Here is a tiny trained network, its code and every weight. The questions are about switching its units off for an input and a class, where a switched-off unit gives its printed mean instead of its output.

import numpy as np


def w(rows, s, z=0):
    codes = np.array(rows[::2]) - 128.0
    scale = np.full(codes.shape[1], s)
    scale[-1] = z or s
    return codes * scale


def f(y):
    return np.maximum(y, 0)


def log_softmax(a):
    a = a - a.max(-1, keepdims=True)
    return a - np.log(np.exp(a).sum(-1, keepdims=True))


def net(x, mask):
    res = np.array(x, float).reshape(1, 8) / 4 @ E
    y = f(res @ A[0][:, :-1].T + A[0][:, -1])
    res = res + np.where(mask, y, B[0][:, -1]) @ B[0][:, :-1]
    return log_softmax(res[-1] @ U[:, :-1].T + U[:, -1])


A, B = {}, {}
E = w([
[137,170,165,103,40,126,136],'x0',
[137,234,122,139,172,170,149],'x1',
[217,43,175,81,90,156,48],'x2',
[171,189,150,122,70,84,183],'x3',
[107,157,159,108,186,36,131],'x4',
[171,142,122,235,86,131,70],'x5',
[80,183,254,131,197,212,106],'x6',
[146,92,141,152,180,180,187],'x7',
],0.0087)
A[0] = w([
[129,158,119,56,133,99,254,189],'N1',
[126,59,93,90,158,66,121,176],'N2',
[116,152,80,178,136,139,136,210],'N3',
[123,154,180,151,158,120,115,184],'N4',
[154,104,146,115,181,191,116,160],'N5',
[210,89,103,133,78,125,114,132],'N6',
[138,99,144,103,129,162,91,178],'N7',
[146,146,107,88,106,86,66,164],'N8',
[131,155,120,116,111,75,111,65],'N9',
[133,128,110,160,137,99,133,253],'N10',
],0.016,0.0051)
B[0] = w([
[80,233,81,78,222,148,161,253],'N1',
[254,85,142,137,161,41,112,223],'N2',
[166,117,85,144,177,95,159,222],'N3',
[119,135,177,57,161,118,107,202],'N4',
[101,129,177,67,182,163,94,211],'N5',
[94,134,109,106,70,227,106,227],'N6',
[113,125,103,89,117,170,112,193],'N7',
[156,76,166,96,102,195,99,196],'N8',
[113,115,160,71,157,150,104,169],'N9',
[140,155,108,111,139,122,151,201],'N10',
],0.012,0.013)
U = w([
[161,122,185,95,167,105,101,199],'0',
[58,147,128,73,130,184,116,159],'1',
[90,164,211,151,120,60,132,44],'2',
[153,84,129,155,9,141,107,2],'3',
[140,170,63,154,155,59,191,214],'4',
[65,102,99,189,182,130,147,42],'5',
],0.012,0.0047)

Each question gives the input, the list of numbers given to net, and the class t.
The units are the neurons (one row each of A and B). Each row of codes is followed by its name. A weight is (code - 128) times the scale printed after its matrix; where a second scale follows, it is the last column's (A, B and U).
mask holds one flag per neuron, in row order. A switched-off neuron (its flag False) gives its mean, the last column of its row in B, instead of its output. The means were averaged over made-up inputs and are rounded, as every weight is.
A unit's drop is (log p(t) with every unit on - log p(t) with that unit switched off) / (log p(t) with every unit on - log p(t) with every unit switched off).
The circuit of an input: a set's keep is (log p(t) with only the set's units on - log p(t) with every unit switched off) / (log p(t) with every unit on - log p(t) with every unit switched off). Starting from all 10 units, units are removed one at a time, each time the one whose removal leaves the highest keep (on an exact tie, the one counted first), for as long as the keep stays at least 0.8.
circuit, biggest first: the units of the circuit, biggest drop first
most important unit: the unit with the biggest drop
top k neurons: the k neurons with the biggest drops, biggest first
drop when u is switched off: that unit's drop, to one decimal
input [-5,-7,0,7,-3,6,3,8], class 1: most important unit -> N2
input [-5,5,-1,-2,2,0,-2,-8], class 0: top 3 neurons -> [N8, N1, N9]
input [-5,-7,6,6,-8,-6,-6,2], class 3: circuit, biggest first -> [N6, N2]
input [-8,3,1,7,-2,5,0,0], class 4: circuit, biggest first -> [N8, N5]
input [4,6,-4,-1,-5,2,4,-4], class 0: top 2 neurons -> [N1, N6]
input [-6,-3,-2,-1,3,-1,5,-5], class 0: top 2 neurons -> [N6, N1]
input [-6,-4,-8,8,0,-2,8,4], class 4: top 3 neurons -> [N6, N8, N7]
input [-2,7,-7,-7,-7,6,5,-3], class 5: top 3 neurons -> [N3, N2, N6]
input [-2,-2,8,0,-4,-1,-2,-1], class 3: top 3 neurons -> [N1, N2, N6]
input [4,8,5,4,7,6,-2,3], class 1: top 3 neurons -> [N2, N6, N3]
input [-1,-7,7,0,3,5,7,-2], class 1: top 2 neurons -> [N2, N7]
input [-5,7,2,-6,-5,-7,-7,2], class 0: top 2 neurons -> [N2, N5]
input [-4,-5,-6,-6,-5,2,4,6], class 5: top 2 neurons -> [N6, N3]
input [1,5,6,2,1,8,3,7], class 1: circuit, biggest first -> [N2]
input [8,-8,4,-4,0,-3,-1,8], class 3: top 4 neurons -> [N1, N6, N2, N4]
input [1,-5,-5,5,3,1,-8,-6], class 0: top 2 neurons -> [N2, N8]
input [0,1,1,1,1,7,-5,-8], class 3: drop when N1 is switched off -> 0.5
input [-8,1,-2,1,8,2,1,5], class 4: drop when N10 is switched off -> 0.3
input [-5,3,2,8,5,-7,4,1], class 1: drop when N1 is switched off -> 0.7
input [-4,2,-3,-7,-8,4,-5,-5], class 4: circuit, biggest first -> [N3]
